Below are the code and all the weights of a small trained network. Each question names an input and a class and asks about switching units off, where a switched-off unit gives its printed mean instead of its output.

import numpy as np


def w(rows, s, z=0):
    codes = np.array(rows[::2]) - 128.0
    scale = np.full(codes.shape[1], s)
    scale[-1] = z or s
    return codes * scale


def norm(h):
    return h / np.sqrt((h * h).mean(-1, keepdims=True) + 1e-5)


def f(y):
    return y / 2 * (1 + np.tanh(0.7978845608 * (y + 0.044715 * y**3)))


def log_softmax(a):
    a = a - a.max(-1, keepdims=True)
    return a - np.log(np.exp(a).sum(-1, keepdims=True))


def net(x, mask):
    res = np.array(x, float).reshape(1, 7) / 4 @ E
    u = 0
    for l in range(2):
        y = f(norm(res) @ A[l][:, :-1].T + A[l][:, -1])
        res = res + np.where(mask[u : u + 14], y, B[l][:, -1]) @ B[l][:, :-1]
        u += 14
    return log_softmax(norm(res)[-1] @ U[:, :-1].T + U[:, -1])


A, B = {}, {}
E = w([
[255,140,52],'x0',
[138,139,146],'x1',
[244,7,236],'x2',
[155,158,157],'x3',
[148,157,169],'x4',
[116,119,109],'x5',
[234,134,35],'x6',
],0.0043)
A[0] = w([
[188,130,27,136],'0.n0',
[162,91,179,74],'0.n1',
[140,157,148,99],'0.n2',
[195,28,98,89],'0.n3',
[170,189,116,151],'0.n4',
[101,153,82,42],'0.n5',
[187,26,65,126],'0.n6',
[130,132,108,55],'0.n7',
[190,65,161,86],'0.n8',
[128,1,3,176],'0.n9',
[117,60,85,77],'0.n10',
[35,201,205,252],'0.n11',
[153,96,175,126],'0.n12',
[221,147,61,103],'0.n13',
],0.0051,0.0023)
B[0] = w([
[100,227,234,184],'0.n0',
[185,57,147,142],'0.n1',
[19,92,131,118],'0.n2',
[116,68,5,175],'0.n3',
[85,137,112,151],'0.n4',
[162,97,185,109],'0.n5',
[130,164,254,185],'0.n6',
[120,94,155,101],'0.n7',
[154,69,173,168],'0.n8',
[187,170,148,199],'0.n9',
[145,103,178,117],'0.n10',
[93,154,17,255],'0.n11',
[242,35,110,156],'0.n12',
[99,151,200,174],'0.n13',
],0.0034,0.0026)
A[1] = w([
[138,52,181,206],'1.n0',
[192,64,137,3],'1.n1',
[36,212,102,198],'1.n2',
[235,63,157,145],'1.n3',
[63,133,161,173],'1.n4',
[133,140,108,123],'1.n5',
[66,44,232,131],'1.n6',
[78,74,191,161],'1.n7',
[173,185,14,156],'1.n8',
[184,172,65,171],'1.n9',
[74,212,137,111],'1.n10',
[63,35,239,140],'1.n11',
[148,167,163,99],'1.n12',
[254,110,181,174],'1.n13',
],0.0081,0.002)
B[1] = w([
[103,188,174,202],'1.n0',
[118,99,103,165],'1.n1',
[100,25,93,235],'1.n2',
[62,97,116,242],'1.n3',
[194,105,150,158],'1.n4',
[137,142,112,129],'1.n5',
[147,163,160,207],'1.n6',
[153,162,254,172],'1.n7',
[223,184,141,195],'1.n8',
[140,192,115,172],'1.n9',
[115,107,107,178],'1.n10',
[174,166,188,218],'1.n11',
[107,117,118,133],'1.n12',
[59,119,74,254],'1.n13',
],0.009,0.0053)
U = w([
[29,97,214,2],'0',
[152,141,64,159],'1',
[243,255,222,187],'2',
],0.0083,0.0009)

Each question gives the input, the list of numbers given to net, and the class t.
The units are the neurons (one row each of A and B). Each row of codes is followed by its name. A weight is (code - 128) times the scale printed after its matrix; where a second scale follows, it is the last column's (A, B and U).
mask holds one flag per neuron, layer by layer. A switched-off neuron (its flag False) gives its mean, the last column of its row in B, instead of its output. The means were averaged over made-up inputs and are rounded, as every weight is.
A unit's drop is (log p(t) with every unit on - log p(t) with that unit switched off) / (log p(t) with every unit on - log p(t) with every unit switched off).
The circuit of an input: a set's keep is (log p(t) with only the set's units on - log p(t) with every unit switched off) / (log p(t) with every unit on - log p(t) with every unit switched off). Starting from the 12 units with the biggest drops (on a tie, the unit counted first), units are removed one at a time, each time the one whose removal leaves the highest keep (on an exact tie, the one counted first), for as long as the keep stays at least 0.8.
circuit, biggest first: the units of the circuit, biggest drop first
top k neurons: the k neurons with the biggest drops, biggest first
top k neurons in layer l: the k neurons of layer l with the biggest drops, biggest first
drop when u is switched off: that unit's drop, to one decimal
input [0,-6,5,0,1,4,5], class 0: circuit, biggest first => (0.n6 1.n3)
input [-5,1,6,4,4,-4,-5], class 2: circuit, biggest first => (1.n11 1.n2)
input [2,3,4,-1,7,-7,4], class 1: circuit, biggest first => (1.n13)
input [2,-6,-6,-2,-6,-6,4], class 2: top 2 neurons => (1.n8 1.n13)
input [0,5,3,0,3,0,8], class 0: top 2 neurons => (1.n13 1.n3)
input [3,5,-1,-8,2,-5,-8], class 1: top 2 neurons in layer 0 => (0.n11 0.n6)
input [-7,4,0,4,8,-8,3], class 1: top 2 neurons in layer 1 => (1.n2 1.n0)
input [3,7,6,7,7,-6,6], class 1: top 2 neurons in layer 1 => (1.n13 1.n7)
input [-4,6,6,-4,7,2,-3], class 2: top 3 neurons => (1.n11 1.n2 1.n6)
input [5,-4,-3,-8,5,-1,-7], class 1: drop when 1.n2 is switched off => -0.1
input [0,-7,8,-3,-3,6,6], class 0: drop when 1.n3 is switched off => 0.3
input [2,-5,-3,-8,-1,3,8], class 2: drop when 1.n8 is switched off => 0.3
